Below is a small trained network, with its code and all its weights. Each question gives an input and a class and asks what happens when units are switched off, that is, made to give their printed mean instead of their output.

import numpy as np


def w(rows, s, z=0):
    codes = np.array(rows[::2]) - 128.0
    scale = np.full(codes.shape[1], s)
    scale[-1] = z or s
    return codes * scale


def norm(h):
    return h / np.sqrt((h * h).mean(-1, keepdims=True) + 1e-5)


def f(y):
    return np.maximum(y, 0)


def log_softmax(a):
    a = a - a.max(-1, keepdims=True)
    return a - np.log(np.exp(a).sum(-1, keepdims=True))


def net(x, mask):
    res = np.array(x, float).reshape(1, 6) / 4 @ E
    u = 0
    for l in range(2):
        y = f(norm(res) @ A[l][:, :-1].T + A[l][:, -1])
        res = res + np.where(mask[u : u + 4], y, B[l][:, -1]) @ B[l][:, :-1]
        u += 4
    return log_softmax(norm(res)[-1] @ U[:, :-1].T + U[:, -1])


A, B = {}, {}
E = w([
[112,118,119,125],'x0',
[99,111,122,119],'x1',
[144,166,20,120],'x2',
[161,116,164,7],'x3',
[59,228,152,105],'x4',
[178,156,146,148],'x5',
],0.0011)
A[0] = w([
[43,253,151,110,64],'0.n1',
[165,166,8,113,141],'0.n2',
[112,75,246,159,2],'0.n3',
[75,146,115,249,108],'0.n4',
],0.0041,0.0022)
B[0] = w([
[163,4,135,157,248],'0.n1',
[70,122,254,144,249],'0.n2',
[49,181,159,133,183],'0.n3',
[198,191,55,53,249],'0.n4',
],0.0051,0.0021)
A[1] = w([
[160,63,105,220,161],'1.n1',
[3,154,164,183,111],'1.n2',
[212,22,142,167,157],'1.n3',
[135,82,198,26,254],'1.n4',
],0.0033,0.0016)
B[1] = w([
[116,10,109,72,167],'1.n1',
[104,151,210,143,170],'1.n2',
[63,69,160,216,203],'1.n3',
[166,199,4,164,254],'1.n4',
],0.003,0.0038)
U = w([
[123,2,116,170,70],'0',
[192,185,35,63,165],'1',
[64,185,231,129,5],'2',
[140,138,125,142,247],'3',
[130,124,116,143,141],'4',
[133,133,128,137,115],'5',
],0.0068,0.0013)

Each question gives the input, the list of numbers given to net, and the class t.
The units are the neurons (one row each of A and B). Each row of codes is followed by its name. A weight is (code - 128) times the scale printed after its matrix; where a second scale follows, it is the last column's (A, B and U).
mask holds one flag per neuron, layer by layer. A switched-off neuron (its flag False) gives its mean, the last column of its row in B, instead of its output. The means were averaged over made-up inputs and are rounded, as every weight is.
A unit's drop is (log p(t) with every unit on - log p(t) with that unit switched off) / (log p(t) with every unit on - log p(t) with every unit switched off).
The circuit of an input: a set's keep is (log p(t) with only the set's units on - log p(t) with every unit switched off) / (log p(t) with every unit on - log p(t) with every unit switched off). Starting from all 8 units, units are removed one at a time, each time the one whose removal leaves the highest keep (on an exact tie, the one counted first), for as long as the keep stays at least 0.8.
circuit, biggest first: the units of the circuit, biggest drop first
k most important neurons: the k neurons with the biggest drops, biggest first
top k neurons in layer l: the k neurons of layer l with the biggest drops, biggest first
input [-7,-3,5,-3,8,8], class 0: circuit, biggest first : [0.n1 1.n1]
input [3,5,4,-7,-2,0], class 1: circuit, biggest first : [0.n4]
input [-2,5,-7,3,-5,5], class 2: 2 most important neurons : [0.n3 0.n4]
input [1,1,-2,4,5,3], class 0: 2 most important neurons : [0.n1 0.n4]
input [6,-1,3,-7,8,-4], class 0: 2 most important neurons : [0.n1 1.n4]
input [7,-8,8,-5,7,7], class 2: 2 most important neurons : [0.n2 1.n4]
input [0,2,-6,-7,7,-4], class 0: 2 most important neurons : [0.n1 0.n2]
input [-5,4,-8,-4,-6,-1], class 2: circuit, biggest first : [0.n3 0.n1]
input [-1,3,5,-7,0,-1], class 1: 2 most important neurons : [0.n4 1.n3]
input [0,-4,8,3,-3,7], class 2: 3 most important neurons : [0.n2 0.n4 0.n1]
input [3,6,-3,6,-5,4], class 1: 4 most important neurons : [1.n4 0.n1 0.n2 0.n3]
input [4,4,7,-2,-5,5], class 2: 2 most important neurons : [0.n2 0.n1]
input [0,-5,-5,8,-1,8], class 1: circuit, biggest first : [0.n2 1.n4]
input [-2,0,-8,1,-2,-7], class 2: most important neuron : [0.n3]
input [-8,-4,-7,-8,4,-2], class 1: 3 most important neurons : [0.n4 0.n2 1.n3]
input [7,-4,7,3,4,-4], class 2: top 2 neurons in layer 0 : [0.n2 0.n4]
input [-4,2,7,0,8,7], class 0: top 2 neurons in layer 0 : [0.n1 0.n3]
input [0,2,7,6,-4,2], class 2: top 2 neurons in layer 0 : [0.n2 0.n4]
input [4,8,-6,-8,0,-2], class 1: top 2 neurons in layer 0 : [0.n4 0.n2]
input [8,-5,-5,8,1,3], class 1: circuit, biggest first : [1.n4]
input [7,7,0,8,8,1], class 0: top 2 neurons in layer 0 : [0.n1 0.n4]
